[-48.4  23.6  21.2 -18.5  -2.6  25.0 -11.1] ==> 21.2

[[-20.1 -50.5 -34.6   1.1]
 [-15.4 -31.1 -27.6  -4.7]
 [ -6.4 -15.3 -17.8 -14.7]] ==> -6.4

[ 38.5 -23.7 -50.2  66.0 -34.4   0.4 -10.4] ==> 0.4

[[-57.4 -23.4   1.4  55.8 -59.3 -17.3  13.6]
 [ 23.5   9.6  -4.2 -18.3  17.4   4.9  -4.7]
 [-21.2  -8.9   2.0  19.2 -19.8  -5.3   5.0]] ==> 19.2

[ 60.6   8.9  17.1 -18.5] ==> 8.9

[[ 24.3 -19.5  -1.7 -19.6 -18.6]
 [ 15.8 -22.7   4.1 -14.3 -16.4]
 [ 49.0 -44.4  24.8 -65.7 -30.9]] ==> 24.3
---
[[-15.33  -0.44 -10.33 -12.95 -20.30]
 [ -7.33  -0.74  15.44  -8.20 -19.43]
 [ -1.26 -18.90  -8.62  -0.31   8.89]] | -20.30, -1.26

[[  51.8   62.7 -133.5 -171.9 -145.8  -87.6    3.1]
 [   7.1 -138.9 -122.7  -50.1  147.7  -97.9  -32.6]] | 3.1, 7.1

[  50.40  104.26 -115.71  -66.44  -51.81   44.62] | 44.62, 50.40

[[-0.093  0.158  0.182 -0.166 -0.152 -0.105]
 [-0.031 -0.040 -0.012 -0.044  0.117  0.084]
 [-0.032 -0.053 -0.023 -0.032  0.103  0.100]] | -0.105, -0.032

[-0.05 -0.05  0.13  0.06 -0.09 -0.18 -0.10] | -0.10, -0.05

[ 11.555  -4.125 -10.564 -14.990] | -14.990, 11.555

[-0.185 -0.079  0.060  0.105 -0.086 -0.152 -0.158] | -0.158, -0.185

[[-0.654 -1.273 -1.105  1.141 -0.010]
 [-0.505 -1.756 -0.228 -2.083 -1.089]] | -0.010, -0.505
---
[[ -0.6   4.9   1.5  30.4 -43.3 -27.2  10.7   8.7   4.0]
 [ 36.2 -17.5 -45.2   0.9 -20.5  -3.6 -18.3   4.1 -18.9]
 [ 37.6 -35.0 -33.9  28.1 -18.1 -32.7 -29.7 -32.9 -34.1]
 [ 15.0  -4.4  14.1  31.9  63.0 -11.7 -12.0   4.1  -1.3]
 [ 45.7  -4.7 -14.6  52.2   6.0 -35.7  -7.4  10.7  -3.4]
 [-10.7  13.8   3.1 -11.6  28.5  24.8   5.5  36.3  12.7]
 [-19.7  -3.5 -18.2 -41.5  -0.1  37.8  -6.5  15.3  -6.2]] | -34.1

[[ 27.0   2.3  -2.0  37.2  -6.2  13.1  -2.0   9.6   2.7]
 [  7.9   1.7  -2.8  -2.1 -21.1  -6.9   2.0  -3.7  -0.6]
 [ 37.7   0.1   0.3  40.5  27.8 -28.4  -6.0  11.3  -1.7]
 [ 21.2   0.8  -3.3  16.7 -24.4  19.0  -5.4 -49.2  -0.7]
 [  6.8  -0.8   2.5  -6.4  54.7 -36.5  -4.1  -8.2   0.5]
 [ 28.5   0.7  -1.9  44.0  20.0 -15.9  -4.2  11.6  -2.6]
 [ 33.7  -1.3   2.4  29.8 -25.0  27.4  -7.0  66.4   0.1]] | -1.7

[[ -6.3   2.1   0.7  -3.5  -5.4  -4.5  -5.0  -5.7  -4.3  -3.8   0.5   2.7
    5.3   0.0]
 [ -8.0   3.2   3.5  -0.1  -0.9  -2.8  -4.5  -6.7  -6.8  -8.4 -10.3  -9.2
  -10.9  -9.4]
 [ 13.3  21.2  14.8  11.7   8.5   4.5  -1.0  -3.3  -7.1  -9.9 -16.3 -18.5
  -25.4 -20.1]
 [  2.0   1.5  -0.7  -2.1  -3.3  -3.6  -2.8  -2.3  -0.5   0.1  -0.4   1.8
    2.1   0.7]
 [ -4.5  -6.6  -8.9  -5.9  -5.0  -6.7  -4.8  -3.2  -0.2  -0.8   2.6   2.0
    8.1   1.8]
 [-49.9 -23.5 -14.4  -9.1  -4.2  -1.0   1.1   4.9   8.2  12.5  14.4  19.0
   25.2  28.9]
 [ -2.1 -14.4  -7.9  -5.2  -3.1  -4.2   0.4   3.2   2.7   6.6   9.5  13.2
   13.2  12.9]] | -20.1

[[ 27.8  67.6 -25.4  20.1  -7.7 -38.0   6.5   3.3]
 [-21.5  51.6 -36.8  66.1 -18.4  -3.5  14.3  41.7]
 [ 22.4  -9.0 -11.8 -24.9  -0.7   8.4 -35.9  -2.5]
 [ 23.3  54.1 -31.7  27.1  -1.9   4.9  -8.9  14.8]
 [ 64.6  -3.5 -20.0 -26.2  58.9  -3.4 -12.0 -48.1]] | -2.5

[[  4.4   5.6  41.7  11.9   4.2  14.2 -12.3  -7.2   4.2   8.4  -0.8  -8.9
    7.1   7.1   3.5]
 [-19.7  -4.1  -6.6  10.1  -9.5 -12.2  32.2   7.8  11.1   0.8   4.9  -1.6
   -3.9  10.6 -41.7]
 [-31.5 -19.4  -5.6  -6.8   5.9  -2.9  18.9 -18.0  -4.3   0.0 -13.0   4.0
    0.2   8.6 -19.6]
 [ -7.0 -12.7 -12.6   0.0  14.5  -6.0  19.0 -15.9   7.9  -6.2  -0.8   3.1
    3.3   1.4 -55.6]
 [ -8.9  -2.6  -3.2  -6.2  -4.6 -13.5   3.5  -4.7  -4.8  -6.3   7.3 -17.7
    3.9   1.6   6.2]
 [-25.5 -20.1  -6.2   0.8   8.0  11.5 -28.0  12.6 -14.4  -8.5 -17.3   2.2
    4.1  -8.1  33.6]
 [-14.0  -5.0  17.2  21.0  -9.1   6.7  -6.3 -18.6 -15.3  -1.8   0.3   2.5
   -1.5  -2.5  16.9]
 [ 24.9  25.2  -6.8  -6.0   1.4  23.8  18.3  12.3   7.1  -3.6   3.4 -11.5
  -10.5  -1.2   5.2]
 [ 19.1   5.5 -17.1 -17.1 -22.5  18.9  10.9 -14.6  -8.9   5.1  11.7  -3.5
   -2.8   8.1  17.0]
 [  0.7 -33.7  14.5   0.3   8.2   2.0  -3.5 -30.3   0.8  -4.2   8.5 -13.8
    5.1  10.6 -19.9]
 [ 12.9  52.8 -22.0   1.6  13.9  17.4  20.3   8.2  11.0  -3.9  19.5 -10.5
   -3.8  14.9  10.7]] | -19.6

[[ -1.1   3.5   5.7  -1.2 -19.6   7.2  -4.5 -24.6   2.1  -2.7  24.3  11.6
   -9.2 -20.4 -23.0 -35.3]
 [-27.7  19.3   4.0  -1.5  -2.4  -0.3 -18.0 -11.3   2.9  30.6 -17.8 -22.7
  -48.4  -6.6  26.5 -17.7]
 [ -2.4   1.5  17.6   3.3   1.6  16.4  -2.6  37.4   5.4  -3.5  -9.2  18.2
   -7.7 -19.7 -19.4  41.2]
 [  0.1 -30.2  12.5  40.1  18.5 -30.2  21.4  -2.6  -0.5  -4.3   1.6 -10.3
   25.7  30.0   3.2   9.9]
 [  7.6 -12.9   4.0   4.4   2.0 -35.2  14.8 -16.5  -7.1  -4.0   0.2 -15.6
   30.2  39.7  11.3 -19.9]
 [ 12.6   0.4 -17.3  -4.4 -11.1   6.8  10.8  13.9  51.0 -31.3  15.0   6.5
   -1.3   0.2 -20.2   2.1]] | 41.2

[[-14.7 -33.2  32.2  13.1  33.5 -13.6   7.1   5.7]
 [-10.8 -14.9  29.6   4.1 -41.9  15.7 -11.4 -32.4]
 [ 47.4  55.2 -21.1  15.4  32.4  41.8 -42.0  47.1]
 [ -7.3  45.2  15.9  37.3 -15.9  37.1  48.3 -28.1]
 [  0.4 -42.5  -2.9  -2.9  44.6 -34.4 -22.2  24.6]
 [-33.5 -22.5 -43.4 -33.1 -25.1 -50.6  20.7 -20.3]
 [  7.1  20.1  -8.8 -18.9 -19.6 -52.2  37.8 -39.6]
 [-31.4 -20.7  37.0 -17.6 -36.0  37.9 -36.7 -35.4]
 [-11.1 -35.5   9.6   5.8  41.2 -35.2  -2.9  21.5]] | 47.1

[[-26.3 -53.4  -9.0  -5.0  26.1 -18.8  34.6]
 [ 29.9  21.4  17.7  11.9  -1.6  14.8   3.7]
 [ 27.1 -24.3  15.9  24.9  20.8  17.4  48.8]
 [-46.6 -31.5   5.2   3.2  13.7 -12.6  22.4]
 [-15.7  16.8  19.6   4.9  -2.0  12.2  -3.9]
 [ -3.7 -32.4   2.6   9.5  17.1   3.2  33.8]
 [ 53.7  19.8  11.6   5.7 -10.5  27.9   3.3]
 [-68.3  21.5  -6.3 -36.5 -34.0 -30.5 -61.2]
 [-11.1 -31.0   2.4  14.0  27.3  -3.1  38.7]
 [  3.2  39.4  22.1   6.3 -19.8  18.3 -23.7]] | 48.8
